Here is a tiny trained network, its code and every weight. The questions are about switching its units off for an input and a target symbol, where a switched-off unit gives its printed mean instead of its output.

import numpy as np


def w(rows, s, z=0):
    codes = np.array(rows[::2]) - 128.0
    scale = np.full(codes.shape[1], s)
    scale[-1] = z or s
    return codes * scale


def norm(h):
    return h / np.sqrt((h * h).mean(-1, keepdims=True) + 1e-5)


def f(y):
    return np.maximum(y, 0)


def softmax(a):
    e = np.exp(a - a.max(-1, keepdims=True))
    return e / e.sum(-1, keepdims=True)


def log_softmax(a):
    a = a - a.max(-1, keepdims=True)
    return a - np.log(np.exp(a).sum(-1, keepdims=True))


def net(x, mask):
    ids = ['αβγδεζηλμξστφ'.index(c) for c in x.split()]
    T = len(ids)
    res = E[ids] + P[:T]
    u = 0
    for l in range(3):
        q, k, v = (norm(res) @ M[l].T for M in (Q, K, V))
        z = softmax(np.where(np.tri(T) > 0, q @ k.T / 2**0.5, -1e9)) @ v
        res = res + np.where(mask[u], z, O[l][:, -1]) @ O[l][:, :-1]
        u += 1
        y = f(norm(res) @ A[l][:, :-1].T + A[l][:, -1])
        res = res + np.where(mask[u : u + 4], y, B[l][:, -1]) @ B[l][:, :-1]
        u += 4
    return log_softmax(norm(res)[-1] @ U[:, :-1].T + U[:, -1])


Q, K, V, O, A, B = {}, {}, {}, {}, {}, {}
E = w([
[102,133,131],'α',
[34,148,170],'β',
[165,80,54],'γ',
[251,111,21],'δ',
[112,119,95],'ε',
[113,90,70],'ζ',
[86,116,117],'η',
[91,121,126],'λ',
[142,117,88],'μ',
[112,124,116],'ξ',
[115,133,125],'σ',
[85,127,124],'τ',
[202,80,16],'φ',
],0.0034)
P = w([
[144,115,169],'0',
[69,119,106],'1',
[58,67,188],'2',
[91,219,109],'3',
[68,113,54],'4',
[51,85,177],'5',
[107,243,149],'6',
[48,126,51],'7',
[64,73,167],'8',
[129,253,163],'9',
[53,138,27],'10',
[59,65,180],'11',
],0.0059)
Q[0] = w([
[199,122,255],'0.h0',
[105,159,102],'0.h0',
],0.0063)
K[0] = w([
[81,3,128],'0.h0',
[174,88,148],'0.h0',
],0.0046)
V[0] = w([
[254,161,162],'0.h0',
[23,19,163],'0.h0',
],0.0012)
O[0] = w([
[29,169,249,2],'0.h0',
[240,3,135,200],'0.h0',
],0.0049,0.00042)
A[0] = w([
[5,124,164,125],'0.n0',
[200,194,255,97],'0.n1',
[63,128,72,3],'0.n2',
[156,118,119,96],'0.n3',
],0.0039,0.0021)
B[0] = w([
[204,138,37,253],'0.n0',
[4,126,171,165],'0.n1',
[99,130,24,177],'0.n2',
[142,156,106,134],'0.n3',
],0.003,0.0016)
Q[1] = w([
[186,119,78],'1.h0',
[239,1,246],'1.h0',
],0.0037)
K[1] = w([
[98,70,111],'1.h0',
[16,4,1],'1.h0',
],0.0044)
V[1] = w([
[99,153,129],'1.h0',
[235,168,253],'1.h0',
],0.0055)
O[1] = w([
[224,222,142,115],'1.h0',
[182,254,165,2],'1.h0',
],0.0043,0.0033)
A[1] = w([
[2,117,183,195],'1.n0',
[38,144,104,42],'1.n1',
[16,202,190,65],'1.n2',
[100,108,69,255],'1.n3',
],0.0051,0.0009)
B[1] = w([
[205,145,55,199],'1.n0',
[254,123,126,189],'1.n1',
[63,56,121,160],'1.n2',
[14,137,152,253],'1.n3',
],0.004,0.0036)
Q[2] = w([
[109,15,164],'2.h0',
[100,98,2],'2.h0',
],0.0093)
K[2] = w([
[2,150,48],'2.h0',
[139,234,107],'2.h0',
],0.0085)
V[2] = w([
[15,169,124],'2.h0',
[198,175,2],'2.h0',
],0.0071)
O[2] = w([
[254,116,98,186],'2.h0',
[57,161,232,255],'2.h0',
],0.0082,0.0036)
A[2] = w([
[121,205,10,253],'2.n0',
[144,63,76,210],'2.n1',
[80,129,255,209],'2.n2',
[187,60,123,151],'2.n3',
],0.0064,0.0023)
B[2] = w([
[207,30,130,253],'2.n0',
[148,248,143,251],'2.n1',
[226,137,122,227],'2.n2',
[222,164,253,200],'2.n3',
],0.0039,0.0042)
U = w([
[149,131,122,51],'α',
[175,148,135,123],'β',
[134,87,79,130],'γ',
[10,194,186,242],'δ',
[161,48,214,193],'ε',
[145,154,101,5],'ζ',
[166,142,89,62],'η',
[154,142,117,33],'λ',
[150,254,146,226],'μ',
[149,151,119,5],'ξ',
[160,148,124,43],'σ',
[154,134,99,60],'τ',
[22,78,77,183],'φ',
],0.012,0.0031)

Each question gives the input, a string of symbols that net reads in full, and the target symbol t.
The units are the heads (2 rows each of Q, K, V and O) and the neurons (one row each of A and B). Each row of codes is followed by its name. A weight is (code - 128) times the scale printed after its matrix; where a second scale follows, it is the last column's (O, A, B and U).
mask holds one flag per unit, layer by layer, with each layer's heads first. A switched-off unit (its flag False) gives its mean, the last column of its rows in O or B, instead of its output. The means were averaged over made-up inputs and are rounded, as every weight is.
A unit's drop is (log p(t) with every unit on - log p(t) with that unit switched off) / (log p(t) with every unit on - log p(t) with every unit switched off).
The circuit of an input: a set's keep is (log p(t) with only the set's units on - log p(t) with every unit switched off) / (log p(t) with every unit on - log p(t) with every unit switched off). Starting from the 12 units with the biggest drops (on a tie, the unit counted first), units are removed one at a time, each time the one whose removal leaves the highest keep (on an exact tie, the one counted first), for as long as the keep stays at least 0.8.
circuit, biggest first: the units of the circuit, biggest drop first
most important unit: the unit with the biggest drop
k most important neurons: the k neurons with the biggest drops, biggest first
k most important neurons of layer l: the k neurons of layer l with the biggest drops, biggest first
drop when u is switched off: that unit's drop, to one decimal
input τ γ β φ φ, target φ: most important neuron of layer 2 : [2.n3]
input φ φ η γ α ε η φ ε δ, target δ: 3 most important neurons : [1.n3, 0.n2, 0.n0]
input λ γ φ φ τ φ φ ε τ φ φ, target φ: 2 most important neurons : [2.n1, 1.n1]
input φ γ φ η δ δ η σ β α, target δ: 3 most important neurons : [1.n3, 0.n2, 1.n0]
input γ φ δ η γ φ δ, target φ: 2 most important neurons : [1.n3, 1.n0]
input γ φ ε α λ λ δ σ α β, target φ: 2 most important neurons : [1.n0, 1.n3]
input φ φ φ φ φ γ τ, target δ: circuit, biggest first : [2.h0, 2.n1]
input γ γ γ ξ, target φ: 2 most important neurons : [1.n3, 1.n0]
input γ δ δ λ, target φ: 3 most important neurons of layer 1 : [1.n3, 1.n0, 1.n2]
input φ φ λ ξ φ φ ξ, target δ: 3 most important neurons : [1.n3, 0.n2, 0.n0]
input γ τ ε γ γ τ γ, target φ: 3 most important neurons of layer 1 : [1.n3, 1.n0, 1.n1]
input φ γ γ δ λ, target δ: 2 most important neurons : [2.n0, 1.n2]
input φ δ σ η γ φ η δ β η, target δ: 2 most important neurons of layer 1 : [1.n3, 1.n0]
input φ τ φ α φ φ λ, target δ: most important unit : 1.n3
input γ τ φ φ γ, target φ: 2 most important neurons of layer 1 : [1.n0, 1.n3]
input φ ζ φ ζ, target δ: 3 most important neurons : [1.n3, 0.n2, 0.n1]
input φ γ η δ φ σ α φ γ τ, target δ: 2 most important neurons : [1.n3, 0.n2]
input γ α φ τ, target φ: 4 most important neurons : [1.n3, 1.n0, 0.n2, 1.n2]
input γ φ φ τ δ λ τ, target φ: 2 most important neurons of layer 0 : [0.n0, 0.n2]
input γ δ τ γ φ φ φ γ φ η, target φ: 2 most important neurons of layer 0 : [0.n0, 0.n2]
input γ γ λ μ, target φ: most important unit : 2.h0
input φ α η ξ φ δ η, target δ: 3 most important neurons : [1.n3, 0.n2, 0.n0]
input γ ξ φ φ η γ μ, target φ: 2 most important neurons of layer 0 : [0.n0, 0.n2]
input φ γ γ τ γ γ δ α σ φ, target δ: 2 most important neurons of layer 0 : [0.n2, 0.n0]
input τ ε β ε φ φ γ φ γ δ σ, target δ: 2 most important neurons of layer 1 : [1.n3, 1.n2]
input γ γ φ γ φ η ζ γ φ φ δ, target φ: drop when 1.n3 is switched off : 1.3
